Below is a small trained network, with its code and all its weights. Each question gives an input and a class and asks what happens when units are switched off, that is, made to give their printed mean instead of their output.

import numpy as np


def w(rows, s, z=0):
    codes = np.array(rows[::2]) - 128.0
    scale = np.full(codes.shape[1], s)
    scale[-1] = z or s
    return codes * scale


def norm(h):
    return h / np.sqrt((h * h).mean(-1, keepdims=True) + 1e-5)


def f(y):
    return y / 2 * (1 + np.tanh(0.7978845608 * (y + 0.044715 * y**3)))


def log_softmax(a):
    a = a - a.max(-1, keepdims=True)
    return a - np.log(np.exp(a).sum(-1, keepdims=True))


def net(x, mask):
    res = np.array(x, float).reshape(1, 8) / 4 @ E
    u = 0
    for l in range(3):
        y = f(norm(res) @ A[l][:, :-1].T + A[l][:, -1])
        res = res + np.where(mask[u : u + 5], y, B[l][:, -1]) @ B[l][:, :-1]
        u += 5
    return log_softmax(norm(res)[-1] @ U[:, :-1].T + U[:, -1])


A, B = {}, {}
E = w([
[125,158,209,121,177,202],'x0',
[144,86,129,160,117,171],'x1',
[84,131,253,171,56,121],'x2',
[61,180,189,159,159,163],'x3',
[195,224,138,60,77,136],'x4',
[142,144,162,140,152,33],'x5',
[135,97,238,72,160,165],'x6',
[134,104,163,44,90,168],'x7',
],0.006)
A[0] = w([
[56,24,29,205,186,144,178],'0.n1',
[101,23,2,162,131,200,15],'0.n2',
[125,188,111,193,138,222,109],'0.n3',
[150,229,41,61,214,189,187],'0.n4',
[221,120,149,188,30,104,254],'0.n5',
],0.007,0.0016)
B[0] = w([
[134,119,109,201,114,81,254],'0.n1',
[220,52,41,79,154,165,216],'0.n2',
[165,105,103,242,44,142,156],'0.n3',
[179,169,189,254,78,134,221],'0.n4',
[40,177,108,13,10,128,187],'0.n5',
],0.0069,0.0049)
A[1] = w([
[108,27,248,152,70,117,216],'1.n1',
[115,101,236,220,195,26,3],'1.n2',
[2,180,141,215,109,40,147],'1.n3',
[198,93,125,41,73,136,143],'1.n4',
[165,219,56,140,150,174,173],'1.n5',
],0.0074,0.0017)
B[1] = w([
[135,140,168,52,106,162,253],'1.n1',
[95,108,132,189,180,99,218],'1.n2',
[32,120,2,70,121,165,237],'1.n3',
[94,162,167,177,133,76,197],'1.n4',
[152,135,172,209,166,165,184],'1.n5',
],0.0091,0.0043)
A[2] = w([
[121,83,117,193,208,106,102],'2.n1',
[75,131,71,164,121,129,142],'2.n2',
[119,185,174,109,162,65,254],'2.n3',
[45,110,118,148,254,70,54],'2.n4',
[155,58,57,165,143,94,157],'2.n5',
],0.0092,0.002)
B[2] = w([
[65,62,58,105,97,46,212],'2.n1',
[126,180,146,118,136,186,203],'2.n2',
[89,80,183,75,173,83,195],'2.n3',
[47,170,80,134,224,67,206],'2.n4',
[199,52,161,2,193,173,254],'2.n5',
],0.0075,0.0047)
U = w([
[196,24,59,129,141,115,175],'0',
[75,168,56,109,96,168,58],'1',
[132,158,174,81,40,13,106],'2',
[188,185,155,246,104,142,175],'3',
[38,106,86,151,199,70,201],'4',
[107,123,225,87,140,171,187],'5',
[97,117,140,145,21,149,2],'6',
],0.013,0.0036)

Each question gives the input, the list of numbers given to net, and the class t.
The units are the neurons (one row each of A and B). Each row of codes is followed by its name. A weight is (code - 128) times the scale printed after its matrix; where a second scale follows, it is the last column's (A, B and U).
mask holds one flag per neuron, layer by layer. A switched-off neuron (its flag False) gives its mean, the last column of its row in B, instead of its output. The means were averaged over made-up inputs and are rounded, as every weight is.
A unit's drop is (log p(t) with every unit on - log p(t) with that unit switched off) / (log p(t) with every unit on - log p(t) with every unit switched off).
The circuit of an input: a set's keep is (log p(t) with only the set's units on - log p(t) with every unit switched off) / (log p(t) with every unit on - log p(t) with every unit switched off). Starting from the 12 units with the biggest drops (on a tie, the unit counted first), units are removed one at a time, each time the one whose removal leaves the highest keep (on an exact tie, the one counted first), for as long as the keep stays at least 0.8.
circuit, biggest first: the units of the circuit, biggest drop first
top k neurons: the k neurons with the biggest drops, biggest first
k most important neurons of layer l: the k neurons of layer l with the biggest drops, biggest first
drop of u: that unit's drop, to one decimal
input [-8,8,-4,8,-4,-7,-1,-2], class 0: circuit, biggest first	0.n2
input [2,2,2,3,3,-7,3,-7], class 3: 2 most important neurons of layer 0	0.n3; 0.n5
input [-2,6,-6,0,5,0,-5,5], class 3: circuit, biggest first	0.n4; 1.n5
input [5,-1,-5,6,4,2,4,1], class 3: circuit, biggest first	0.n4; 2.n5
input [5,-1,3,3,5,-8,6,-8], class 3: circuit, biggest first	0.n3; 2.n5
input [-3,-6,-5,1,-5,1,-7,-1], class 0: circuit, biggest first	0.n2; 2.n5
input [-3,-7,-5,-4,5,-1,-4,-4], class 3: top 2 neurons	0.n4; 1.n5
input [4,3,6,-6,8,-2,5,1], class 2: circuit, biggest first	2.n5; 1.n4
input [-2,1,3,5,0,5,-6,8], class 1: top 2 neurons	1.n3; 0.n2
input [-5,-4,7,3,-8,0,-1,3], class 1: top 2 neurons	1.n3; 1.n1
input [-8,7,-1,-8,7,0,-8,1], class 2: top 2 neurons	0.n5; 1.n4
input [5,-7,0,5,7,4,1,-2], class 3: 2 most important neurons of layer 2	2.n5; 2.n1
input [-1,4,3,-3,-7,3,-5,1], class 0: top 2 neurons	0.n2; 2.n5
input [-8,6,6,8,5,3,-1,-2], class 1: circuit, biggest first	1.n3
input [5,-3,7,4,-8,5,6,-3], class 4: 2 most important neurons of layer 1	1.n2; 1.n3
input [1,-8,3,2,-2,-5,-1,1], class 1: top 2 neurons	1.n3; 0.n2
input [-5,6,6,7,4,6,-1,-8], class 1: top 2 neurons	1.n3; 0.n5
input [-7,-4,7,3,8,5,-8,-5], class 1: drop of 1.n3	0.7
input [-4,-2,-2,2,-7,-7,-6,5], class 0: drop of 0.n2	0.2
input [3,5,6,-5,4,-2,0,7], class 2: drop of 0.n5	0.2
input [5,2,8,-5,6,-1,-4,-8], class 6: most important neuron of layer 2	2.n4
